Here is a tiny trained network, its code and every weight. The questions are about switching its units off for an input and a target symbol, where a switched-off unit gives its printed mean instead of its output.

import numpy as np


def w(rows, s, z=0):
    codes = np.array(rows[::2]) - 128.0
    scale = np.full(codes.shape[1], s)
    scale[-1] = z or s
    return codes * scale


def f(y):
    return np.maximum(y, 0)


def softmax(a):
    e = np.exp(a - a.max(-1, keepdims=True))
    return e / e.sum(-1, keepdims=True)


def log_softmax(a):
    a = a - a.max(-1, keepdims=True)
    return a - np.log(np.exp(a).sum(-1, keepdims=True))


def net(x, mask):
    ids = ['δελμπστφω'.index(c) for c in x.split()]
    T = len(ids)
    res = E[ids] + P[:T]
    u = 0
    for l in range(3):
        r = res
        for j in range(2):
            rows = slice(4 * j, 4 * j + 4)
            q, k, v = (r @ M[l][rows].T for M in (Q, K, V))
            z = softmax(np.where(np.tri(T) > 0, q @ k.T / 4**0.5, -1e9)) @ v
            o = O[l][rows]
            res = res + np.where(mask[u + j], z, o[:, -1]) @ o[:, :-1]
        u += 2
        y = f(res @ A[l][:, :-1].T + A[l][:, -1])
        res = res + np.where(mask[u : u + 4], y, B[l][:, -1]) @ B[l][:, :-1]
        u += 4
    return log_softmax(res[-1] @ U[:, :-1].T + U[:, -1])


Q, K, V, O, A, B = {}, {}, {}, {}, {}, {}
E = w([
[143,215,162],'δ',
[70,29,141],'ε',
[162,176,124],'λ',
[167,102,185],'μ',
[64,62,197],'π',
[163,126,110],'σ',
[159,135,245],'τ',
[171,163,188],'φ',
[137,181,236],'ω',
],0.011)
P = w([
[172,131,114],'0',
[94,253,193],'1',
[117,180,162],'2',
[126,150,143],'3',
[117,162,158],'4',
[126,148,152],'5',
[127,149,176],'6',
[118,162,168],'7',
[119,161,186],'8',
[117,163,122],'9',
[93,210,166],'10',
[83,229,176],'11',
],0.0073)
Q[0] = w([
[88,114,103],'L0H0',
[165,154,182],'L0H0',
[155,219,21],'L0H0',
[190,78,114],'L0H0',
[119,167,181],'L0H1',
[46,91,160],'L0H1',
[247,137,81],'L0H1',
[177,224,158],'L0H1',
],0.011)
K[0] = w([
[156,115,128],'L0H0',
[162,69,136],'L0H0',
[4,159,103],'L0H0',
[67,129,135],'L0H0',
[161,96,110],'L0H1',
[189,194,109],'L0H1',
[115,73,213],'L0H1',
[151,71,141],'L0H1',
],0.012)
V[0] = w([
[79,142,206],'L0H0',
[108,126,7],'L0H0',
[209,148,99],'L0H0',
[122,135,167],'L0H0',
[127,158,197],'L0H1',
[124,105,171],'L0H1',
[63,103,124],'L0H1',
[95,98,121],'L0H1',
],0.011)
O[0] = w([
[125,254,163,200],'L0H0',
[178,43,113,1],'L0H0',
[51,66,117,126],'L0H0',
[119,153,181,168],'L0H0',
[69,231,141,202],'L0H1',
[116,177,127,157],'L0H1',
[208,117,202,103],'L0H1',
[159,164,139,104],'L0H1',
],0.0071)
A[0] = w([
[124,179,205,87],'L0N0',
[2,216,84,77],'L0N1',
[109,177,188,90],'L0N2',
[31,129,37,2],'L0N3',
],0.0068,0.0085)
B[0] = w([
[159,117,27,231],'L0N0',
[163,62,111,254],'L0N1',
[149,80,38,226],'L0N2',
[1,184,68,128],'L0N3',
],0.0072,0.0081)
Q[1] = w([
[167,191,47],'L1H0',
[106,12,181],'L1H0',
[161,255,46],'L1H0',
[179,232,115],'L1H0',
[142,84,47],'L1H1',
[100,61,10],'L1H1',
[23,204,67],'L1H1',
[225,117,175],'L1H1',
],0.0094)
K[1] = w([
[88,73,88],'L1H0',
[99,197,201],'L1H0',
[251,29,146],'L1H0',
[233,57,85],'L1H0',
[165,92,57],'L1H1',
[84,42,148],'L1H1',
[2,135,179],'L1H1',
[234,159,97],'L1H1',
],0.0087)
V[1] = w([
[23,159,159],'L1H0',
[52,4,2],'L1H0',
[39,113,220],'L1H0',
[23,216,206],'L1H0',
[199,254,104],'L1H1',
[146,230,168],'L1H1',
[168,151,66],'L1H1',
[164,39,141],'L1H1',
],0.0077)
O[1] = w([
[48,79,6,170],'L1H0',
[34,216,232,117],'L1H0',
[77,210,55,103],'L1H0',
[103,74,2,191],'L1H0',
[204,83,81,225],'L1H1',
[179,39,80,214],'L1H1',
[173,140,111,146],'L1H1',
[95,177,169,2],'L1H1',
],0.0074,0.0045)
A[1] = w([
[171,95,118,39],'L1N0',
[68,167,141,67],'L1N1',
[64,174,161,3],'L1N2',
[93,1,112,121],'L1N3',
],0.0076,0.0056)
B[1] = w([
[234,215,254,156],'L1N0',
[137,39,93,170],'L1N1',
[195,30,71,164],'L1N2',
[3,128,178,255],'L1N3',
],0.0058,0.0037)
Q[2] = w([
[163,125,254],'L2H0',
[168,46,136],'L2H0',
[91,4,150],'L2H0',
[187,21,110],'L2H0',
[132,228,176],'L2H1',
[231,159,85],'L2H1',
[156,211,138],'L2H1',
[236,64,235],'L2H1',
],0.0087)
K[2] = w([
[57,195,174],'L2H0',
[160,60,136],'L2H0',
[115,46,122],'L2H0',
[125,172,66],'L2H0',
[164,192,179],'L2H1',
[204,84,170],'L2H1',
[185,130,184],'L2H1',
[177,114,254],'L2H1',
],0.0089)
V[2] = w([
[251,69,213],'L2H0',
[17,135,15],'L2H0',
[111,139,93],'L2H0',
[70,242,123],'L2H0',
[84,188,89],'L2H1',
[66,254,101],'L2H1',
[69,207,71],'L2H1',
[144,197,192],'L2H1',
],0.0071)
O[2] = w([
[54,242,68,96],'L2H0',
[201,19,157,225],'L2H0',
[138,85,179,174],'L2H0',
[195,82,171,74],'L2H0',
[164,28,159,187],'L2H1',
[135,15,177,155],'L2H1',
[182,1,148,215],'L2H1',
[63,133,189,2],'L2H1',
],0.0071,0.0039)
A[2] = w([
[2,155,240,65],'L2N0',
[183,247,23,148],'L2N1',
[162,15,82,1],'L2N2',
[7,135,68,101],'L2N3',
],0.0072,0.0042)
B[2] = w([
[149,76,141,166],'L2N0',
[73,69,144,222],'L2N1',
[110,252,125,253],'L2N2',
[191,143,211,159],'L2N3',
],0.011,0.015)
U = w([
[138,146,126,221],'δ',
[75,191,122,106],'ε',
[163,1,177,213],'λ',
[161,180,128,2],'μ',
[64,74,125,77],'π',
[123,123,196,81],'σ',
[118,71,113,176],'τ',
[153,158,130,56],'φ',
[106,43,114,97],'ω',
],0.0092,0.0044)

Each question gives the input, a string of symbols that net reads in full, and the target symbol t.
The units are the heads (4 rows each of Q, K, V and O) and the neurons (one row each of A and B). Each row of codes is followed by its name. A weight is (code - 128) times the scale printed after its matrix; where a second scale follows, it is the last column's (O, A, B and U).
mask holds one flag per unit, layer by layer, with each layer's heads first. A switched-off unit (its flag False) gives its mean, the last column of its rows in O or B, instead of its output. The means were averaged over made-up inputs and are rounded, as every weight is.
A unit's drop is (log p(t) with every unit on - log p(t) with that unit switched off) / (log p(t) with every unit on - log p(t) with every unit switched off).
The circuit of an input: a set's keep is (log p(t) with only the set's units on - log p(t) with every unit switched off) / (log p(t) with every unit on - log p(t) with every unit switched off). Starting from the 12 units with the biggest drops (on a tie, the unit counted first), units are removed one at a time, each time the one whose removal leaves the highest keep (on an exact tie, the one counted first), for as long as the keep stays at least 0.8.
circuit, biggest first: the units of the circuit, biggest drop first
most important unit: the unit with the biggest drop
k most important neurons: the k neurons with the biggest drops, biggest first
top k neurons in layer l: the k neurons of layer l with the biggest drops, biggest first
input ε π μ ε μ, target ε: most important unit -> L0H1
input λ δ ω, target λ: 2 most important neurons -> (L2N2, L0N1)
input λ ε ε ε σ π σ λ ε λ φ, target λ: 3 most important neurons -> (L2N2, L0N1, L0N0)
input ε φ π λ τ σ ε π ε μ μ μ, target ε: circuit, biggest first -> (L0H0, L1H0, L2H0)
input λ δ δ ε σ π σ λ, target λ: circuit, biggest first -> (L2N2, L1H0)
input ε δ ε μ τ δ σ φ δ, target ε: circuit, biggest first -> (L0H1, L1H0, L2H0)
input ε τ ε, target ε: circuit, biggest first -> (L0H0, L2H0, L1H0)
input ε π λ ε σ τ τ ω, target ε: circuit, biggest first -> (L0H0, L2H0, L1H0)
input σ φ ω δ μ π ω π δ σ μ, target σ: circuit, biggest first -> (L0H0, L1H0)
input σ σ π ε λ ω ε φ ε σ σ, target σ: top 3 neurons in layer 2 -> (L2N0, L2N2, L2N3)
input ε λ σ σ ε π σ φ μ σ ε, target λ: circuit, biggest first -> (L2N2, L1H1)
input λ μ π ω τ μ σ, target λ: 4 most important neurons -> (L2N2, L0N0, L0N2, L0N1)
input ω δ ω, target ω: 4 most important neurons -> (L2N1, L0N1, L2N2, L0N0)
input σ ε ω σ, target σ: most important unit -> L0H0
input σ σ μ μ σ τ φ, target σ: top 2 neurons in layer 2 -> (L2N0, L2N2)
input σ π π σ δ, target σ: 3 most important neurons -> (L2N0, L2N2, L1N2)
input π δ μ ω σ δ ω ω σ λ, target π: 3 most important neurons -> (L2N1, L2N2, L1N0)
input σ φ σ τ δ, target σ: 2 most important neurons -> (L2N0, L2N2)
input σ τ σ ω σ ω ε τ, target σ: top 3 neurons in layer 2 -> (L2N0, L2N2, L2N3)
input λ τ μ ω δ δ ω μ δ δ, target λ: top neuron in layer 0 -> (L0N0)
input λ λ ε δ τ, target λ: top 3 neurons in layer 0 -> (L0N1, L0N0, L0N2)
input π ε ε ω ε τ ε ω φ, target π: top 2 neurons in layer 2 -> (L2N1, L2N2)
input π σ ω, target π: 3 most important neurons -> (L2N1, L2N2, L1N0)
input ε ε ω δ ω ω τ μ φ, target ε: 2 most important neurons -> (L2N0, L1N3)
